The symbols move the states like this.
θ: GP->NL, PJ->HN, GF->GR, RZ->PP, MS->GP, JJ->SC, NZ->QF, TP->RZ, RT->BZ, SR->MN, RN->FF, ZZ->DQ, DZ->GF, TJ->CZ, DD->QL, GR->ZC, FF->MM, HN->GS, CZ->JG, NL->SZ, CG->RN, HZ->FD, QL->FT, RP->JQ, QG->TB, PP->DZ, SN->ZZ, JG->HZ, BZ->BR, FL->CG, GM->NZ, JD->GM, QM->PJ, GS->TJ, SZ->SR, DQ->JJ, MM->TP, FD->RP, ZT->JD, MN->RT, QF->QG, TB->SN, ZC->MS, FT->FH, BR->QM, FH->FL, JQ->FC, FC->ZT, SC->DD
ξ: GP->RN, PJ->ZC, GF->FT, RZ->SC, MS->CG, JJ->FC, NZ->TJ, TP->JJ, RT->PP, SR->TP, RN->SN, ZZ->RP, DZ->QL, TJ->NL, DD->JD, GR->FH, FF->ZZ, HN->MS, CZ->SZ, NL->FF, CG->TB, HZ->MN, QL->GM, RP->BZ, QG->JG, PP->DD, SN->FD, JG->SR, BZ->DZ, FL->QG, GM->GS, JD->HN, QM->GR, GS->GP, SZ->MM, DQ->JQ, MM->DQ, FD->RT, ZT->PJ, MN->RZ, QF->CZ, TB->HZ, ZC->FL, FT->NZ, BR->GF, FH->QF, JQ->BR, FC->QM, SC->ZT
λ: GP->TJ, PJ->JD, GF->QM, RZ->RT, MS->GS, JJ->RZ, NZ->FH, TP->MN, RT->RP, SR->HZ, RN->NL, ZZ->MM, DZ->BR, TJ->QF, DD->DZ, GR->PJ, FF->SZ, HN->GM, CZ->QG, NL->CZ, CG->GP, HZ->SN, QL->GF, RP->DQ, QG->CG, PP->BZ, SN->FF, JG->TB, BZ->JQ, FL->MS, GM->FT, JD->QL, QM->ZT, GS->NZ, SZ->JG, DQ->TP, MM->SR, FD->ZZ, ZT->DD, MN->FD, QF->FL, TB->RN, ZC->HN, FT->GR, BR->FC, FH->ZC, JQ->JJ, FC->SC, SC->PP
σ: GP->CZ, PJ->GM, GF->PJ, RZ->BZ, MS->TJ, JJ->PP, NZ->FL, TP->RT, RT->JQ, SR->FD, RN->SZ, ZZ->TP, DZ->QM, TJ->QG, DD->GF, GR->HN, FF->SR, HN->NZ, CZ->TB, NL->JG, CG->NL, HZ->ZZ, QL->GR, RP->JJ, QG->RN, PP->BR, SN->MM, JG->SN, BZ->FC, FL->GP, GM->FH, JD->FT, QM->JD, GS->QF, SZ->HZ, DQ->RZ, MM->MN, FD->DQ, ZT->QL, MN->RP, QF->CG, TB->FF, ZC->GS, FT->ZC, BR->ZT, FH->MS, JQ->SC, FC->DD, SC->DZ
γ: GP->NZ, PJ->DD, GF->FC, RZ->FD, MS->GM, JJ->MN, NZ->GR, TP->HZ, RT->ZZ, SR->TB, RN->TJ, ZZ->SZ, DZ->JQ, TJ->FH, DD->BZ, GR->ZT, FF->CZ, HN->QL, CZ->FL, NL->QF, CG->GS, HZ->RN, QL->BR, RP->MM, QG->MS, PP->RP, SN->NL, JG->CG, BZ->DQ, FL->HN, GM->GF, JD->DZ, QM->SC, GS->FT, SZ->QG, DQ->SR, MM->JG, FD->FF, ZT->PP, MN->SN, QF->ZC, TB->GP, ZC->JD, FT->QM, BR->JJ, FH->PJ, JQ->TP, FC->RZ, SC->RT
ω: GP->CG, PJ->GR, GF->QL, RZ->JJ, MS->FL, JJ->JQ, NZ->GS, TP->DQ, RT->RZ, SR->MM, RN->TB, ZZ->FD, DZ->DD, TJ->GP, DD->ZT, GR->FT, FF->SN, HN->ZC, CZ->NL, NL->RN, CG->QG, HZ->SR, QL->JD, RP->RT, QG->CZ, PP->SC, SN->HZ, JG->SZ, BZ->PP, FL->QF, GM->HN, JD->PJ, QM->GF, GS->MS, SZ->FF, DQ->RP, MM->ZZ, FD->MN, ZT->QM, MN->TP, QF->TJ, TB->JG, ZC->FH, FT->GM, BR->DZ, FH->NZ, JQ->BZ, FC->BR, SC->FC

The rows follow the links: the fewer symbols apart two states are, the more alike their rows tend to be.

Each row is also shifted at random along 5 hidden directions that mean nothing.

The rows of 49 states, shuffled:
Each row is one state's numbers.
v1: [-832,  -92,   43, -467,   -2, -122,    1,   43, -291,   25, -106,  -19, -182,  -38, -203,  -77,  187,  377,  330, -187,  292,  368,  337,   48,  163, -177,  352,  -40,  126, -150,  -90, -267,  152,   69,  507,  127, -238,  123,  259,   74, -339, -102]
v2: [ 105,   52,  243, -200,   25,  -69,  -38,  107,   56,  -44,  182,   55, -288, -109, -371,  261,  -90,   49,  252,  -13,  324,  459,  136,   29,   40,  -66,  115,  127,   61,  -92, -110,  -66,  179,   44,   74,  227, -117, -119,  288,  418, -203, -153]
v3: [ 141,  -41,  -40,  212,    8,   76,   60,  -41,   98,  -80,  -65,    1,  264,  143,  329,   36,  -38, -188, -279,  -34, -298, -137, -210,   -6, -104,  250, -177,  -61,  -81,  167,   84,  189,  -26,  -57, -463, -107,  115,   31, -295,  -72,  202,  154]
v4: [-523, -140, -175, -136, -286, -297,   77,   23,  -39, -211,  -69, -259,  -46,  -83,  427,   39,  145,  438,   95, -158, -107, -239,   55,  -96,  156,   -2,   31,  -63, -118,  -11,  148,  156,  135, -225,   -7,   26, -305,  281,   -9,  150, -288,  102]
v5: [ -71, -168,   33,  173,  -60, -104,  272, -281, -108,   91,    6,  350,  132,  133,  404, -101, -128,  -11, -117,   92, -345,   78, -315,  258, -180,  104, -179,  -81, -223,  191,  135,  -12,   17, -299,  388, -303,   53, -169, -292,  -97,   23,  -29]
v6: [-629,   -7,  132,   52,  172,  282,  123, -167,   29,  258,  -94,  289,  284,  180,  -48,    1,  143, -156, -161, -100,  -57,  343,    2,  166, -224,  -51,  -47,   53,  173,   68,  -36, -145,  -82,  144,  370, -168,  133, -191, -171,  215,  176,   42]
v7: [ 226,   12,   98,  343,   66,  186,  234, -280,  142,  287,   27,  363,  227,  106,  123,  -20,  -13, -299, -223,  107, -236,  171, -190,  224, -326, -114, -239,  108,    2,  100,   65,  -81, -186,  -75,  567, -337,  262, -306, -275,  222,  251,  -12]
v8: [ 203,   96,  186,  117, -259, -258,  112,   -4,  277,  -48,  412,   95, -370, -291,  -56,  335, -209,  242,  218,  250,  143,   46, -136,   74,  -54, -215, -189,  290, -144,  -49,   77,  108,  147, -268,  418,  113, -212, -197,  267,  693, -298, -216]
v9: [ 525,   94,  231, -117,  291,  235,  -56,   40,   14,  131,  -48,  136,   31,  124, -462,   99,   16, -444,    6, -122,  193,  603,  142,   59,  -89,   21,  134,   14,  235,  -36, -197, -206,  -46,  293,  -39,   25,  268, -184,   60,  146,  202,  -28]
v10: [-1159,    34,   189,   -87,   181,   225,   -49,   -23,   -86,   164,   176,   317,   -18,    46,  -394,   -55,  -130,   166,    66,   192,   245,   100,   -63,    95,   -53,    17,    29,    32,    50,     7,  -138,  -125,    85,   172,   111,   181,  -118,  -198,   178,  -197,   -74,  -219]
v11: [ 476,   34,  -62,  192,  144,  220,  -37,  -19,   88,   48, -172,  -44,  290,  148,   64,  -48,   94, -407, -267,  -99, -172,  -33,  -29,  -59, -103,  105,  -66,  -42,  118,   64,  -10,   30, -168,  145, -296, -138,  283,    8, -255, -114,  346,  181]
v12: [-297, -327,  -51, -145,  -22, -200,  139,  -81, -320, -195, -144,  110,  147,  230,  463, -113, -134,  107,  -81, -163, -331,  108, -219,  128,   52,  487,   16, -337, -241,  212,  112,   79,  214, -225, -440,  -85,  -79,  133, -252, -441,  -60,   98]
v13: [  70, -237,  -36, -163, -193, -340,  282, -172, -137,  -54, -163,   29,   -5,   42,  463,   31,  140,  174,   79, -241, -246,  344,   38,  184,   -2,  -32,   50,  -86, -103,   59,  164,  -57,  118, -308,  516, -245,  -81,   87, -164,  322, -209,   80]
v14: [ -38,  -28, -328,  178, -270, -159,  115, -148,  100,   43, -174, -265,  112,  -99,  516, -140,  312,  204,  -96,  -76, -264, -488,   66,  -82,   14, -319,  -83,   49,  -42,  -38,  204,   65, -183, -217,  532, -269,  -38,  207, -208,  156,  -37,  181]
v15: [1123,   81, -190,  222, -278, -257,    8,   35,  255, -157,   13, -364, -108, -197,  346,  134,   50,  -41,  -23,    8, -173, -378,  -12, -152,   52, -154, -160,  114, -126,  -57,  169,  230,  -82, -239,  -32,  -99,   40,  145,  -81,  349,  -24,  142]
v16: [ 281,  318, -193,   16,   44,  230, -361,  261,  231,   39,  -76, -503, -103, -221, -423,  -62,  299,  -59,   59,  -16,  382, -469,  397, -402,  189, -380,  151,  173,  319, -284, -140,   -1, -255,  360, -118,  228,   72,  222,  241,  -21,  101,   88]
v17: [  16,   69,   34, -392,  199,  134, -236,  282,  -81,  -89, -216, -288,  -32,   68, -419,   59,  226, -126,  104, -341,  335,  320,  427, -209,  187,   28,  356,  -39,  345, -162, -211, -112,   44,  393, -423,  253,   41,  211,  187,   24,   16,  113]
v18: [-543,   69,  199, -220,   69,   85,  -28,  103,   68,   52,   90,   45, -112,  -63, -393,  186,   86,  116,  178,  -70,  330,  354,  214,   -9,   10, -151,  126,  155,  194, -104, -123, -112,  102,  171,  211,  198, -109,  -61,  257,  440, -167, -103]
v19: [-555, -166,  -64,  -23,  100,   99,  101, -125, -183,   36, -216,  131,  350,  260,  305, -166,   78,  -59, -218, -158, -268,   44, -101,   85,  -83,  263,  -27, -210,  -12,  161,   23,  -12,   -9,   27, -189, -174,   75,   67, -324, -330,  153,  127]
v20: [-144,   55,  181, -172,  108,   32,  -84,   77, -100,   33,  188,  157, -237,  -58, -446,    5, -182,   58,  208,  156,  299,  225,   32,   51,   32,    4,  103,   24,   11,  -68, -142, -125,  100,  104,   19,  215,  -67, -151,  287, -106, -123, -224]
v21: [ 271,  -52,  112, -326, -126, -302,   44,   93,  -45, -143,    5, -123, -293, -112,  -74,  236,   88,  184,  323, -200,  188,  459,  270,   24,  140, -125,  190,   60,   42, -124,   10,  -73,  199,  -90,  264,   99, -149,   82,  238,  513, -331,  -43]
v22: [ 670,  -37,  398, -353,  -59, -305,   10,  280,  131, -363,  184,  -48, -337,  -39, -255,  652, -155,  -51,  272, -250,  230,  869,  125,   33,   74,  252,  103,   90,   20,   -6,  -51,  120,  425,  -33, -528,  346, -150,  -31,  292,  892, -307,  -53]
v23: [1058, -119,   16,  153, -127, -283,  211, -157,  -37,  -63,   76,  180, -110,   10,  337,   28, -240, -138,  -13,  112, -292,  146, -257,  217, -102,   96, -162,  -57, -296,  114,  140,   45,   41, -354,  181, -223,  108, -112, -160,   48,    0,  -52]
v24: [-136,  -99, -173,   61,    6,   76,  142, -205,  -62,  176, -311,  -40,  320,  140,  354, -195,  338, -108, -195, -241, -261,   16,  118,   59,  -85, -163,   24,  -78,  125,   32,   74, -121, -180,  -17,  480, -348,  170,  108, -339,   29,  173,  209]
v25: [-565,  180,   55,   47,  103,  365,  -83,  100,  308,  148,  -96, -141,  239,   19, -224,  176,  336, -126, -146, -199,  149,   82,  234, -156,  -95, -217,   14,  223,  378,  -70,  -91,    5, -139,  341,   17,   51,   98,   10,   -3,  542,  167,  163]
v26: [ 592,  104, -193,  -13, -208, -266,  -12,  -48,  -29,   82,   19, -205, -332, -299,    1, -163,  125,  220,  283,  118,  117, -277,  213,  -49,  129, -502,  102,  111,  -43, -218,   58, -129, -142, -180,  826,  -94,  -71,   70,  197,   58, -213, -101]
v27: [ 393,   56,   79,   55,  285,  308,  -40,  -58,  -57,  196, -112,  167,  170,  175, -256, -121,   16, -427, -135,  -14,   28,  253,   30,   61, -121,   38,   55,  -38,  162,   21, -153, -184, -145,  247,   -8, -105,  336, -139, -106, -230,  306,   22]
v28: [-180,  -73,   98, -128, -293, -349,  114,  130,  180, -285,  143, -150, -196, -139,  232,  420,   -3,  339,  150, -141,   11,  154,    7,  -17,   79,   47,  -74,  100,  -97,   12,  130,  236,  281, -246, -146,  169, -337,  123,  138,  729, -349,   30]
v29: [-145,  255,  -78,  403,  -15,  393,  -59,   28,  542,  163,  -26, -225,  318,  -65,    9,  170,  330, -230, -311,  -39,  -33, -352,   85, -221, -186, -324, -224,  317,  297,  -39,   39,  174, -308,  218,   46,  -96,  185,   -7, -151,  585,  306,  247]
v30: [ 343,  127,  -24,  -18, -156, -165, -136,  186,  127, -163,  186, -259, -323, -255, -148,  147,  -76,  167,  205,  112,  210, -226,   74, -162,  151, -113,   17,  121,  -45, -132,   -5,  131,   77,  -52, -161,  247, -163,   93,  297,  172, -198,  -85]
v31: [-271,  -16, -324,    4, -332, -253,  -73,   93,   60, -210,  -48, -440,  -86, -215,  362,  -56,  180,  440,   63,  -12,  -51, -672,   87, -247,  221, -153,   -8,  -12, -116,  -85,  161,  208,  -11, -202,  -66,   60, -277,  337,   46,  -12, -224,  113]
v32: [ 920, -104,  -63, -108, -199, -352,   61,   89,   10, -281,  -91, -264, -124,  -29,  319,  181,   29,   -4,   80, -225, -164,  154,   56,  -37,  125,  127,   40,  -76, -114,    4,  108,  135,  129, -204, -260,  -25,  -43,  198,  -55,  275, -125,  143]
v33: [-271,   94,   79, -166,  160,  293,   -2,   28,  115,  227, -248,  -81,  176,   73, -281,   95,  459, -190,  -14, -369,  191,  471,  430,  -41,  -83, -317,  197,  150,  464, -136, -131, -229, -140,  351,  462,  -61,  178,    2,  -11,  595,  110,  154]
v34: [-517,  -50,  -47,   -1, -220, -262,  -20,   53,  -41, -208,  255,  -24, -222, -166,  171,   23, -240,  462,  139,  246,   11, -434, -218,  -43,  134,  114, -109,  -26, -300,   14,   79,  204,  200, -253, -237,  196, -356,   76,  186, -205, -291, -154]
v35: [-192,  -80, -297, -187, -270, -306,  -35,   60, -116, -177, -180, -431, -116, -149,  341, -129,  252,  419,  152, -151,  -31, -394,  210, -181,  260, -168,  141,  -79,  -51, -110,  112,   58,   10, -158,  116,   21, -245,  374,   43,  -72, -259,  127]
v36: [-504,   56,  320, -121,  175,  200,   81,  -46,   36,  230,  103,  337,  -12,   57, -418,  154,    6,  -82,   90,  -22,  234,  618,   83,  180, -153, -125,   64,  140,  199,  -16, -129, -220,   61,  174,  454,   41,   47, -286,  141,  408,  -28, -144]
v37: [ 345,  -61,  170,  132,  193,  186,  182, -236,  -23,  247,  -69,  375,  231,  224,  -12,  -28,  -22, -400, -178,  -45, -171,  483, -117,  268, -271,   25,  -88,   -7,   56,  129,  -13, -181, -108,   25,  391, -293,  309, -283, -251,  101,  264,    7]
v38: [ -57,   32,   37, -165,  -19, -112,  -90,   61, -105,   -1,  127,  -29, -291, -153, -268,  -43,  -69,  212,  261,  119,  269,    7,  109,  -21,  125, -139,  121,   39,  -31, -132,  -73, -113,   48,    4,  194,  165, -136,   -5,  301,  -93, -223, -174]
v39: [  -7,   85,  189,   84,  278,  291,  -65,  -57,  -68,  231,  203,  413,  -56,   51, -494, -144, -276, -236,    3,  314,  194,  125, -149,  145, -131,   30,  -22,   27,    5,   15, -165, -181,  -67,  162,  105,   50,  157, -336,  111, -387,  158, -242]
v40: [-111,  -59,  161, -377,  154,  -56,  -54,   85, -298,   12,   18,  122, -233,   21, -419,  -41,  -90,   68,  277,  -39,  290,  450,  159,   85,  114,   40,  275,  -96,   56,  -80, -155, -236,  157,  106,   95,  162,  -63,  -43,  276, -177, -198, -187]
v41: [ 237, -211,   43, -270,  -35, -358,   89, -108, -516,  -72,   87,  269, -337,   16,    0, -241, -349,  234,  294,  189,    4,  207, -130,  249,  133,  172,  149, -267, -341,   25,   -4, -198,  204, -275,  229,    4, -156,  -64,  160, -652, -298, -282]
v42: [-210,  112,  -94,  382,  -32,  254,  -30,   -1,  357,   12,    7, -107,  320,   44,  243,   96,   77, -151, -354,   31, -217, -440, -168, -150, -140,   59, -273,  101,   45,  106,   94,  277, -154,   60, -406,  -57,   86,   21, -269,  132,  270,  196]
v43: [ 301,   98,   26, -150,  -95, -158,  -95,  164,   87,  -89,   96, -176, -307, -218, -238,  171,   16,  147,  250,   -4,  276,   76,  201,  -88,  132, -226,  114,  149,   73, -162,  -43,  -10,   63,   15,  136,  187, -127,   39,  303,  343, -222,  -63]
v44: [-808, -262, -183,  -89,   24,   -2,  109, -164, -332,    5, -311,   54,  340,  245,  454, -311,  122,  124, -188, -172, -316, -111,  -90,   79,   12,  237,   63, -306,  -82,  152,   79,  -35,   -5,  -85,  -64, -215,  -18,  189, -332, -543,   58,  151]
v45: [ 148, -175,  -64,   39,  -74, -132,  106,  -34,  -35, -156, -113,  -18,  151,  135,  446,   34,  -24,  -33, -156, -128, -322,  -13, -162,   28,  -17,  282,  -84, -158, -142,  151,  114,  169,   78, -170, -387, -106,    7,  119, -261,  -67,   52,  155]
v46: [ 244,  -82,   82,  268,  -48,  -43,  203, -155,   97,  -43,   92,  247,  159,  114,  364,  122, -207, -163, -215,   98, -336,   34, -359,  172, -211,  263, -276,  -24, -223,  228,  137,  170,   39, -233, -163, -176,   86, -148, -274,   75,  121,   21]
v47: [-1016,    44,   116,    83,   202,   362,   -11,   -61,    28,   208,    38,   241,   233,   139,  -200,   -70,   -27,   -31,  -156,    92,    63,   -22,   -91,    47,  -142,    55,   -63,    30,   118,    68,   -89,   -53,   -58,   206,   -24,    28,    35,  -159,   -45,  -190,   162,   -45]
v48: [  99,   59, -183,   53,  163,  289,  -66,  -28,    0,  165, -352, -166,  342,  153,   34, -223,  333, -314, -225, -225,  -94,  -89,  197, -115,  -46, -108,   85,  -57,  257,  -38,  -47, -119, -267,  249,   29, -196,  279,  107, -245, -178,  317,  243]
v49: [1313,  268,  250,  597,  194,  338,  101, -255,  314,  425,  307,  533,    1,  -23, -359,   22, -306, -671, -187,  476,  -40,  157, -320,  259, -440, -263, -360,  304,  -20,   42,  -39, -134, -321,   29,  653, -283,  491, -628,  -96,  177,  435, -222]

Some states, each with its row:
ZC v17
SR v6
TJ v15
HZ v34
RP v21
JG v35
NL v25
NZ v10
RT v11
FD v26
GS v23
MM v41
DD v3
QG v33
QF v39
TP v8
HN v12
JJ v7

Row, symbols taken left to right, then the row they reach:
v19 γ σ γ θ: v30
v4 ω ω ξ: v49
v9 γ ω γ: v45
v47 γ σ γ θ: v32
v44 σ ω ω: v18
v31 θ θ ξ: v37
v36 γ σ: v14
v13 γ γ: v46
v5 θ γ γ: v24
v42 θ ω: v1
v40 ω ω: v20
v28 ξ θ ω θ: v22
v29 σ ξ σ: v43
v27 σ ξ: v48
v2 ξ λ ξ λ: v16

